Below is a small trained network, with its code and all its weights. Each question gives an input and a target symbol and asks what happens when units are switched off, that is, made to give their printed mean instead of their output.

import numpy as np


def w(rows, s, z=0):
    codes = np.array(rows[::2]) - 128.0
    scale = np.full(codes.shape[1], s)
    scale[-1] = z or s
    return codes * scale


def norm(h):
    return h / np.sqrt((h * h).mean(-1, keepdims=True) + 1e-5)


def f(y):
    return y / 2 * (1 + np.tanh(0.7978845608 * (y + 0.044715 * y**3)))


def softmax(a):
    e = np.exp(a - a.max(-1, keepdims=True))
    return e / e.sum(-1, keepdims=True)


def log_softmax(a):
    a = a - a.max(-1, keepdims=True)
    return a - np.log(np.exp(a).sum(-1, keepdims=True))


def net(x, mask):
    ids = ['βγδθλμξτφω'.index(c) for c in x.split()]
    T = len(ids)
    res = E[ids] + P[:T]
    u = 0
    for l in range(2):
        q, k, v = (norm(res) @ M[l].T for M in (Q, K, V))
        z = softmax(np.where(np.tri(T) > 0, q @ k.T / 3**0.5, -1e9)) @ v
        res = res + np.where(mask[u], z, O[l][:, -1]) @ O[l][:, :-1]
        u += 1
        y = f(norm(res) @ A[l][:, :-1].T + A[l][:, -1])
        res = res + np.where(mask[u : u + 4], y, B[l][:, -1]) @ B[l][:, :-1]
        u += 4
    return log_softmax(norm(res)[-1] @ U[:, :-1].T + U[:, -1])


Q, K, V, O, A, B = {}, {}, {}, {}, {}, {}
E = w([
[101,130,136],'β',
[97,188,201],'γ',
[94,173,135],'δ',
[130,134,131],'θ',
[108,159,113],'λ',
[114,123,137],'μ',
[77,180,119],'ξ',
[98,185,122],'τ',
[137,138,146],'φ',
[68,136,252],'ω',
],0.016)
P = w([
[177,114,148],'0',
[2,182,180],'1',
[168,126,126],'2',
[12,168,204],'3',
[168,126,125],'4',
[161,65,55],'5',
[168,128,126],'6',
[21,152,224],'7',
[169,126,126],'8',
[158,66,57],'9',
],0.0098)
Q[0] = w([
[171,104,247],'L0H1',
[36,177,213],'L0H1',
[97,110,235],'L0H1',
],0.016)
K[0] = w([
[189,57,246],'L0H1',
[72,174,239],'L0H1',
[113,100,215],'L0H1',
],0.014)
V[0] = w([
[254,103,44],'L0H1',
[202,210,158],'L0H1',
[210,69,232],'L0H1',
],0.0059)
O[0] = w([
[184,20,43,6],'L0H1',
[87,1,175,185],'L0H1',
[64,206,126,248],'L0H1',
],0.0056,0.0025)
A[0] = w([
[56,135,136,170],'L0N1',
[137,200,188,188],'L0N2',
[207,97,247,2],'L0N3',
[58,89,98,133],'L0N4',
],0.013,0.004)
B[0] = w([
[86,101,77,223],'L0N1',
[161,153,62,255],'L0N2',
[213,89,254,146],'L0N3',
[157,34,250,164],'L0N4',
],0.0087,0.008)
Q[1] = w([
[164,47,7],'L1H1',
[144,169,80],'L1H1',
[58,16,101],'L1H1',
],0.013)
K[1] = w([
[77,78,9],'L1H1',
[80,157,127],'L1H1',
[121,79,122],'L1H1',
],0.015)
V[1] = w([
[60,110,98],'L1H1',
[119,166,97],'L1H1',
[255,101,135],'L1H1',
],0.01)
O[1] = w([
[217,48,213,40],'L1H1',
[82,166,253,141],'L1H1',
[135,246,4,4],'L1H1',
],0.0055,0.00031)
A[1] = w([
[196,71,97,57],'L1N1',
[139,120,210,94],'L1N2',
[126,156,152,176],'L1N3',
[211,61,7,2],'L1N4',
],0.011,0.0082)
B[1] = w([
[74,215,223,172],'L1N1',
[112,187,106,168],'L1N2',
[134,64,67,254],'L1N3',
[8,182,142,220],'L1N4',
],0.011,0.0029)
U = w([
[68,90,99,84],'β',
[159,226,137,115],'γ',
[130,164,50,121],'δ',
[126,133,164,153],'θ',
[130,133,148,149],'λ',
[128,24,154,172],'μ',
[106,64,45,86],'ξ',
[173,105,52,185],'τ',
[202,145,136,254],'φ',
[85,121,254,54],'ω',
],0.02,0.0095)

Each question gives the input, a string of symbols that net reads in full, and the target symbol t.
The units are the heads (3 rows each of Q, K, V and O) and the neurons (one row each of A and B). Each row of codes is followed by its name. A weight is (code - 128) times the scale printed after its matrix; where a second scale follows, it is the last column's (O, A, B and U).
mask holds one flag per unit, layer by layer, with each layer's heads first. A switched-off unit (its flag False) gives its mean, the last column of its rows in O or B, instead of its output. The means were averaged over made-up inputs and are rounded, as every weight is.
A unit's drop is (log p(t) with every unit on - log p(t) with that unit switched off) / (log p(t) with every unit on - log p(t) with every unit switched off).
The circuit of an input: a set's keep is (log p(t) with only the set's units on - log p(t) with every unit switched off) / (log p(t) with every unit on - log p(t) with every unit switched off). Starting from all 10 units, units are removed one at a time, each time the one whose removal leaves the highest keep (on an exact tie, the one counted first), for as long as the keep stays at least 0.8.
units of the circuit, in order: the units of the circuit, biggest drop first
unit that matters most: the unit with the biggest drop
k most important neurons: the k neurons with the biggest drops, biggest first
k most important neurons of layer l: the k neurons of layer l with the biggest drops, biggest first
drop when u is switched off: that unit's drop, to one decimal
input β μ μ μ φ λ, target μ: unit that matters most => L1H1
input φ μ φ, target φ: units of the circuit, in order => L0N3; L1H1; L0H1
input μ μ ξ μ μ ξ, target ω: units of the circuit, in order => L1N1; L0H1; L1H1
input μ μ μ μ ξ γ, target ω: 2 most important neurons => L1N2; L1N4
input τ τ β γ, target γ: units of the circuit, in order => L0H1; L0N3; L1H1
input δ φ φ, target φ: 2 most important neurons of layer 0 => L0N3; L0N1
input μ γ γ β μ μ ξ β μ δ, target ω: 2 most important neurons => L1N1; L0N4
input μ δ ξ φ τ μ γ γ φ φ, target ω: units of the circuit, in order => L0N1; L1N1
input θ μ τ, target τ: 3 most important neurons => L0N2; L1N4; L0N4
input β φ μ τ μ μ μ μ φ τ, target μ: 2 most important neurons => L0N2; L0N1
input μ μ μ δ μ τ, target ω: 2 most important neurons of layer 0 => L0N4; L0N1
input φ μ γ τ μ μ τ φ φ φ, target δ: 3 most important neurons => L0N4; L0N1; L1N4
input μ ξ μ δ μ μ λ β μ γ, target ω: 2 most important neurons => L1N2; L1N4
input φ μ μ β, target δ: units of the circuit, in order => L1H1
input φ μ μ μ φ β, target δ: 2 most important neurons => L0N4; L0N1
input μ μ γ μ ξ, target ξ: 3 most important neurons => L0N2; L1N3; L0N4
input μ ω φ λ β ξ, target ω: 3 most important neurons => L1N1; L0N3; L1N3
input μ μ ξ μ μ μ ξ, target ξ: 2 most important neurons => L0N2; L0N4
input μ τ φ μ φ γ μ β μ θ, target ω: 3 most important neurons => L1N1; L0N1; L0N4
input β δ μ λ λ μ μ ξ β β, target μ: unit that matters most => L1H1
input μ μ τ β θ φ, target ω: 2 most important neurons => L1N1; L0N1
input φ γ γ μ, target δ: drop when L0N2 is switched off => 0.1
input φ φ λ θ, target δ: drop when L1H1 is switched off => 0.2
input μ γ ξ μ γ δ ξ μ φ δ, target ω: drop when L1N1 is switched off => 0.4
